Each row is followed by its class number.
[  24 -498  331  -78   -1 -109  145  139 -200  -10   55 -314  303 -197
  -94  129  -14  -97 -172 -196  -90    5  127    2  214 -110   49   74
  -43 -179  285  -51 -350   46 -156  -62  129  285]
8
[ 117  134  -25  232  162   58  -36  162  136  -17  103 -274  -49  -61
  -50 -105  -74  200  272   52   63  -89 -295   -1  121  -82  -95  -43
   80   99 -148   62  -44  -45  -97  -42  104 -138]
10
[  98 -158  140    1   89  136  -51  159   62  -95  264 -294  -41  -88
 -166    1   15   46  186   47   19  -49 -215 -113  222  -67    0 -181
   64  -85   13  101  -89  161 -196  -90  341  106]
9
[  50  -25  117  137  112   77  -68  197  186  -77  394 -247  -14  -35
 -168 -106    8  100  210   32  -12 -207 -317 -241  170  -57   81 -101
  131  -79   -3   89 -148   82 -135  -27   99   44]
10
[  -9    7  201  169   21  106 -118  170  278  -55  327 -273  -28  -33
 -245  -70   25  101  167  -10  129 -132 -207 -113  115  -94   63 -195
  111  -24   21   75  -78  122 -193 -116    5  -58]
2
[  70  -76  160  407  150  322  -21  127   40 -101   36 -351  -26 -126
 -165  -44  -62  165   77    5  210   93  -24   53   -9 -184 -135  -64
   93   81  -61  -21  -11   15 -147 -148  -52 -112]
4
[  79 -132  142   35    4   55  -70  213   93 -149  373 -295  -38   21
 -192  -98   69   42  140    7  -30 -154 -334 -165  189 -113   51 -148
  127  -18  -10  165 -130   35 -215  -45  121   78]
7
[ -15  238  229  -45  270  180   76  151   38  -32  157 -243 -225  -88
    5 -126  212 -109  -43  -62   63 -299 -423 -124  -20 -286 -147  176
  110   10   -6 -144 -190 -173    8   96 -641  143]
10
[  11  339   94 -108   24 -144  180   97   83 -132  -96  -38   10  -21
  -13  -74  208  -60  -66  -56  201 -124 -443  -52  -21 -197  -12  139
  108  167 -112   80 -205 -177   18  124 -616  -21]
0
[  71 -423  346   -9  -93   86  153  228 -127 -115   88 -228  189 -153
  -94   49   65  -44 -172 -227  -39  -53  100   98  157 -150    7  134
   22 -211  211 -116 -430  -32  -59  -55   39  229]
1
[ 107    9  179  232  215   97    6  117 -110   78  346 -245 -180  -23
   28   48   10   19  -15 -188  -56 -360 -178   47   -8    0 -107   29
   47  -29  150   -5 -194 -408  -65  -33 -363  215]
6
[  23  -92  184  140   84   71  -23  150  176  -99  245 -321 -102  -46
 -207  -44   19   82  206    8   53 -156 -277 -124  152  -96   51 -142
  101  -25  -18  163 -107   62 -223  -46  195   21]
0
[  37  -50  135  120   31  199  -88  190  119 -163  222 -253 -107  -84
 -229   26   36   61  146    8   23  -46 -148  -75  166 -110   55 -184
  110 -120   51   53  -58  118 -191  -94  135   10]
10
[  62 -500  263  -58   17 -184  171  154  -83  -42  132 -315  285 -122
  -74  -16  156  -60  -54 -193   -7  -50  -42  -23  186  -29  -23  104
   -2  -34  148  -12 -407  -95 -148  -61   56  282]
3
[ 148   90  147  122  248  -19  -47  259  -56   35  375 -293  -68  -26
   25   20  -17  -35   63 -106 -109 -404 -250 -110    8  -81 -131    2
   30  -87  111  -66 -163 -279  -17   19 -237  178]
3
[ 161  137   92  168  295  -68  -35  155   -5   83  486 -291   30  -12
  -44   -3  -49   58   18  -93   11 -409 -199 -139   -6  111 -104  -11
   17   -3  112    6 -187 -281  -61  -65 -356  133]
5
[ -74    9  172   19  109  316  140  176   -4  -32  237 -238 -218 -101
 -139 -159  219  -77   15   81  174 -313 -470  -89   94 -224 -183  127
   95   80 -180 -112 -209 -173  -44  101 -250  183]
1
[ 108  173  111  106  167   14  -49  230 -109   84  395 -377  -21  -13
  -29  -41  -23    4   20 -125  -19 -378 -179  -36  -41  -53 -148   27
  -16  -15  199  -16 -171 -243   -1   13 -330  142]
6
[ 145  210  175  134  226   56  -35  206 -103   18  378 -261   49  -25
  -22   15  -62   24   37 -131 -139 -413 -254   -5    6 -118 -111    9
   12  -15  203   -8 -151 -240 -116  -11 -337  233]
8
[  -3   17  173  380  216  264  -10   89  283   15  296 -314   13  -51
 -146 -170  -82  242  415  -38  206 -193 -277   76   49  -13  -60   26
  193  117 -144  -81 -163   -4   45 -113  -86 -150]
0
[ -72 -346  299  -38    1 -104  104  147  -63  -29  142 -283  243 -185
  -58   36  192  -73  -17 -160  -43 -111  -68  -61  119 -203  -11  106
   12  -77  190 -134 -391 -178  -90    2   30  289]
7
[ 141   38  186  101  174  -36  -98  217  -40   27  458 -297   16  -17
  -14  -90  -58    6  -53 -109  -93 -436 -270  -60    3  -45 -152    5
   17  -67  146  -41 -141 -231  -53  -56 -338  164]
3
[  42 -185  145  492  288  227  -60   67  149    7  156 -339   68  -55
 -178  -45 -101  275  272  -47  104   71  143  -12  -50  -18  -56    9
  156   69  -23  -85    8   22  -65 -171  -72 -192]
5
[  94   23  104  134   67   82  -94  217  205 -174  245 -287  -55  -65
 -211  -65   91   76  246   91   96 -144 -347 -144  145  -84   29 -185
  122   -3  -36   97 -113   70 -219  -37   74   64]
6
[  35  -95  172  231  215  121  -92  215  113  -64  216 -298  184  -42
 -123  -63  -73  139  350   -4 -120 -296 -138   12   49 -220 -125    0
  186  -10  -33 -140 -136  -80 -113 -116   30    9]
3
[  29  204  270  -82  213  201  141   45   50 -157  149 -248  -79 -172
   10  -45  167 -126   11  -56  132 -201 -512    8   -1 -230 -102  159
  233  118  -48 -116 -321 -141   42   50 -654  221]
6
[ 127 -106  147  107   70  163  -63  211   91  -99  275 -295  -14  -79
 -150  -11  -21   72  175   59   57 -148 -328 -150  164  -97   54 -134
   79  -64    7   82 -192   69 -152  -33  225   86]
8
[ -96  220  217  -32   96   83  114  -91  156  -60  254 -108  -69 -213
 -199  -81  147  -87 -246  -24  268 -162 -463  -44  -26  -56  -74   84
  134  102  -25  -75 -323 -132   86  -79 -611   -8]
0
[  88  120  184  141  202  -56   28  153    5   86  335 -317  -69  -10
  -49   17   41    1   -7 -197   54 -353 -203  -78  -80   29  -92   62
  -16   14  215   67 -235 -273  -17  -56 -307  149]
5
[  82  -70  154  456   35  370 -124  247  201  -37  106 -302 -114 -154
 -264   71 -124  215  109   58  160  -98   36   51   18 -121  -54 -109
  160  -28  -51  -49  -97    2 -166 -198   63 -150]
2
[  73 -391  271  -98  -36   63   94  170 -103  -60  185 -293  255 -182
  -42   92  130 -104  -29 -183  -86 -140   -3   52  117 -137  -20  134
   75 -106  265  -74 -485 -150  -68  -57  168  311]
0
[ 195   56  171  214  328    2   11   89  -31   65  454 -282   38   23
   12  -60  -63   70   96 -161 -102 -382 -243    2    3   44  -88   42
   40   83  128   40 -209 -271  -61  -36 -375  218]
4
[  91  171  221  199  205   34  -20  125  -10   96  341 -289  -11  -44
  -79    7  -57   37   11 -191   98 -272 -217   39  -67  -10 -117  -15
  -10   16  211   26 -137 -157   16 -119 -361   45]
3
[ 155   99  146   50  253   36  -61  131 -146   64  448 -372  -35  -30
   -4   12 -111  -14   67 -108  -90 -296 -187   23   -8   50 -139  -29
   26  -33  183  -16 -149 -200   32  -56 -277  201]
4
[  19 -364  291  -51  -51  -91  161  201  -73  -69   67 -277  162 -158
  -63   55  210  -76  -60 -207  -25 -137  -68   30  133 -147  -33  158
   63  -88  211   -6 -479 -236 -139  -89  109  283]
9
[  78  -69  114   49   25  188  -52  262  165  -94  290 -298 -153 -112
 -145  -16   40   17  190   92   26 -190 -404 -169  249 -169   26 -147
  105  -62  -84   50 -165   76 -174   25  326   64]
2
[ 156  -34  156   56   78  233  -89  219   70 -168  262 -330 -101  -23
  -98  -83    7   19  210  102   55 -154 -385 -125  122 -156   20 -145
  125  -54  -56   89 -196   44 -201  -37  220  129]
8
[  79  158  270 -149  309   96  183  172   43  -97   48 -279 -306 -125
  -72 -209  131 -130  -51  -33  194 -283 -559 -105   -7 -154 -169  164
   81   19 -140  -49 -155  -36   53  109 -706   72]
8
[ 162  144   68   43  178   32  -10  248 -139    1  402 -370   17  -12
  -14   28   17   45   64 -124  -55 -392 -157  -45    1  -78 -160   22
   -6   31  138   23 -150 -308  -87  -22 -230  174]
9
[  90  -61  120   66   71  156 -115  200  174 -126  352 -322  -48  -18
 -210 -130   69   49  263  110   81 -167 -316 -167   69  -21   12 -122
  114  -16    6  109 -144   76 -137  -75  181   86]
10
[  19 -485  273  -55   45   27  150   94 -192   59  167 -275  204 -149
  -38  118   75 -134 -115 -205  -93  -20   33   -3  202  -62  -30  116
   74 -141  283    9 -360  -72  -43  -25  138  334]
0
[-106   48  286  -35  213   99  170   62   40 -159   67 -279 -321  -34
 -135 -150  142  -81   -6  -22  138 -251 -566  -33  112 -233 -116   66
  146   19 -184  -38 -117  -98  -28   99 -565   77]
1
[  22  -78  141  111   67  145  -85  243  137  -61  215 -300  -65   -4
 -187  -86   69   58  231   76   25 -153 -299 -146  163 -108   -9 -132
   66  -65   41   83  -75  135 -203   10  181  128]
10
[-140  264  267  -32  288  171  203  -55   86  -36  270 -120  -92  -76
 -178 -123  212  -46 -134 -112  183 -157 -443 -119  -10  -35  -68  236
  106   86   75 -144 -206   51  157   17 -899   84]
6
[ 135  146  184  199  274 -105  -47  200  -12   16  314 -290    8  -24
   23  -27  -13   27   39 -127   41 -370 -230 -118  -17  -54  -96  -20
   -9  -41  103  -24 -136 -280  -82  -52 -381  130]
7
[  56 -119  164  145   77  160  -93  231  181 -118  255 -266  -86  -18
 -158  -76  -12  123  293   61   36 -251 -367 -183  163 -129   69 -125
   98  -72  -78   67 -145  113 -176  -83  278   25]
7
[   8 -511  318  -39  -70   27  135  190 -111  -39   81 -265   41 -135
  -68   70  136 -101 -181 -179  -50  -74   53   29  117  -99  -44  108
   34 -172  185  -61 -397 -169  -69  -16   53  297]
4
[  88  -48  183   51  -13  158  -85  242  140 -125  285 -284  -83  -40
 -212   25   18   78  156   29   57 -165 -316  -81  152  -78   60 -179
  123  -80   45  131 -148   54 -186  -48   91   61]
8
[  85  -47  127  118   37  129  -87  210  165  -34  263 -346 -104  -23
 -191  -74   24   97  216   48  121 -130 -333 -124  186  -71   23 -161
   51  -17   17  154 -120  163 -165  -62  260   49]
9
[ 163 -157  193   25   -5  131  -59  289  224 -159  266 -272 -183  -34
 -211   20   94   67  106   65   31 -174 -302 -105  210  -60    7 -123
  132  -28  -65  153  -89   48 -247  -64  114   83]
1
[  83  171  139   54  145   81  -45  254  -89  -11  334 -271  -41  -46
  -73  108   14    5   14 -143 -101 -319 -100  -33    5  -82 -163  -22
   35  -92  188  -25 -115 -232  -53  -75 -248  186]
0
[ 135 -101  146  -15   80  148  -44  247   78 -122  325 -313  -71  -65
  -89  -77   26   58  199   53   10 -232 -340 -146  174 -130    7 -114
   67  -82  -54   59 -141   70 -172   27  189  119]
3
[  88  -85  186    0  -11  176  -42  302  164 -169  263 -259 -170   -3
 -189  -82   57   53  241   59   17 -201 -388 -116  215 -149   23 -156
  119  -93 -112  115 -156   86 -196  -32  264   89]
2
[  53   -1   97  365  304  -52   17  131  167   49   88 -308   33 -165
 -160   50  -69  260  307  -50   70   21  -63  -10  152   51 -117  -98
   25   62  -83  -37  -45  -32 -142 -190   34  -46]
10
[ 199   58  126  134  286 -139   10  127 -109   68  368 -366   36  -68
  -55   10  -37   43   46 -144  -60 -225  -99  -27   33   83 -112   17
  -51   45  173   37 -124 -215  -56  -76 -279  191]
1
[ 117  -67  128   25   60  138  -77  243  200 -181  283 -354 -125  -61
 -219  -81   21   64  231   25   14 -152 -166 -101   90  -64   27 -124
  124 -102  -18   62 -135   98  -64   -8  100    6]
10
[  73  -22  196   61   25   78  -98  273  241 -137  304 -333  -58  -80
 -215  -91   -2   57  183   75   62 -148 -218 -167   81  -91   17 -152
  116  -74  -71   23 -149   99 -145  -48   83   37]
8
[ 161  151   91   58  220   94  -15  169 -119   53  344 -328  -59  -85
    1   30   47  -14   40 -114  -23 -318 -210  -44   -3  -59 -141   40
   13    8  201   23 -180 -237  -35  -33 -209  223]
9
[ 177   73  180  307   22  375  -40  272  137 -194   33 -247  -47 -168
 -113   82  -41  142  118  -65  185 -104 -182  156   78 -242  -48  -62
  199  -65   -2  -14 -204  -24 -109 -162    6 -109]
3
[ 101 -113  102   60   14   57  -88  254  151 -104  220 -377  -77  -52
 -143  -27   85   76  219   65  122 -239 -399 -109  239 -150    6 -131
   56   10  -62   84 -172  -20 -204  -63  255   48]
9
[ 110 -494  383  -49  -69  168  124  170  -91  -96  125 -241  121 -216
  -11  117   71 -114 -183 -185  -23  -56    7  118  159 -192   33  114
  115 -191  195  -99 -422  -84  -42   19   18  265]
3
[ 182  132   48   79  308   69    7  217 -193   75  381 -299  -13  -15
    8    1    1  -44   53  -69 -114 -351 -239 -144   39  -27 -145   49
   37  -35  174   43 -152 -250  -65   35 -217  255]
8
[  59   15  182   32   51   71  -64  177  141 -120  270 -281  -97 -137
 -147  -18    0   19   76  -11   41  -49 -286 -139  187 -101   38 -154
  111 -100   14   72 -100  117 -158 -102   76   39]
8
[ 143  109   42   70  211   -5  -61  256 -134   47  419 -368  -47  -45
   29   63    0    0   82 -131 -144 -386 -174  -97   44  -34 -154   36
   18  -46  194  -26  -73 -288    0   14 -223  191]
1
[ 160  189  238   67  -21  131   80   10   89  -66  210  -17  -98  -83
 -113  -67   98  -96 -422  -51  123  111 -234   13  -18  -90   36   83
  154  141   14   88 -223  -30  -24   17 -669   69]
0
[  49 -353  326   -4   49 -153   77  153  -57  -84  265 -314  365  -71
  -60  -52   80  -53  -57 -157 -106  -91   32  -64   57 -102   39  123
   70 -139  219 -143 -484 -107  -36   -1  -96  273]
3
[ 137 -111  190  415  300  146  -42   64  123    1  201 -345   17   39
 -148  -10 -119  233  297  -56  210  102  -12  105   96   91  -22 -142
   73   94  -56    5   35   54  -95 -178 -134 -142]
4
[  57  -52  126   96   14  168  -85  212  202 -168  300 -292 -104  -54
 -157  -76   51   49  193   42   30 -203 -395 -174  163 -158   77 -148
  122  -44  -24   92 -165   85 -190   -8  178   45]
10
[  -2 -392  397    0 -144  -56  149  191  -99  -37  132 -245  229  -85
  -64   29   98  -69 -170 -325  -12  -41   31   89  164 -185   83  142
   47 -134  290   14 -433  -77  -91  -77  -42  193]
6
[ 101  145  126  181  325  -87  -11  124  -41  133  471 -296   37  -15
  -36  -28  -92   46  104 -134  -89 -341 -160 -121  -34  115  -96   40
   49   15  155    2 -156 -193    4  -63 -392  162]
6
[ 144 -121  123   71   98  119  -91  213  160 -144  390 -313  -45   -7
 -118 -109   -9   55  282   85  -20 -276 -442 -146  209 -105   40 -168
  121  -30  -87   90 -194   34 -165    6  259   99]
4
[ 101  148  181   95  208  -18  -46  190 -104   89  364 -299   16  -71
   31   31  -58   38   24 -181  -60 -329 -210    3   -7  -48 -156   10
    8  -31  176  -60 -129 -259  -38  -60 -380  174]
5
[ 183  -44  120  348  189  243 -145  205  164   17  220 -391  -69  -48
 -202  -62 -221  223  112   57  131 -125   34  131  160  -22 -144 -122
   98    5 -124  -67   48  109 -148 -192  -84 -165]
9
[ 130  -48  131  356  194  207    5  329   68   18  113 -333  -76   36
  -74  -47 -139  213  264  -75  -45 -198 -128  -74  106 -182  -62   59
  109  -22  -48   68  -61   51 -110  -26  123  -40]
5
[ -80   68  334   17  133   74  159   17   83 -153  255 -249 -252  -47
 -143 -106  135  -10   72 -150  164 -302 -404   38  -39 -170  -46  132
  124   95 -156    7 -321 -323   -2 -216 -301   15]
3
[ 104   63  197 -143  233  442  108   79  -58  -74  429 -222  -96  -38
  -67  -84   15  -33    8   15  111 -358 -476  -77   21 -137 -100  122
  128  -15  -67  -81 -347  -99  172   59 -308  123]
8
[ 124  -58  110    8   25   77  -84  316  105 -176  218 -402 -102  -91
 -188  -43   28   70  169   85   71 -182 -172 -140  106 -109   -6 -157
   94 -127  -48   58 -102   62 -169   15   81   38]
3
[ 130 -487  392   24  -65    4   97  198  -44  -91   82 -256  214 -137
 -105   32   54  -98 -208 -185  -55 -108   37   89  121 -184   19  103
   20 -138  247    2 -450  -90 -167  -80  108  247]
10
[  87 -330  300  -71  -48  -97  113  220  -94  -26  166 -345  219 -169
  -99   54   90 -120 -226 -191  -20   33  155   12   94  -81  -29   87
   54 -144  252  -58 -389  -73  -62   19 -118  247]
5
[  98   66   83  346  146  136  -81  321  164  -79   48 -307  -18 -199
 -133   -7 -146  227  217  -28   72 -105  -10    0   99  -99 -118 -122
   84 -131 -107 -166  -86   42  -89 -129  -38 -108]
10
[  94  129  213  140  254   16  -58  125  -64  123  410 -287  -70  -16
  -74   27  -65   -6   12 -146  -46 -243 -119   40  -39   49 -156  -34
    2  -38  201  -23 -100 -233   26  -99 -369  155]
10
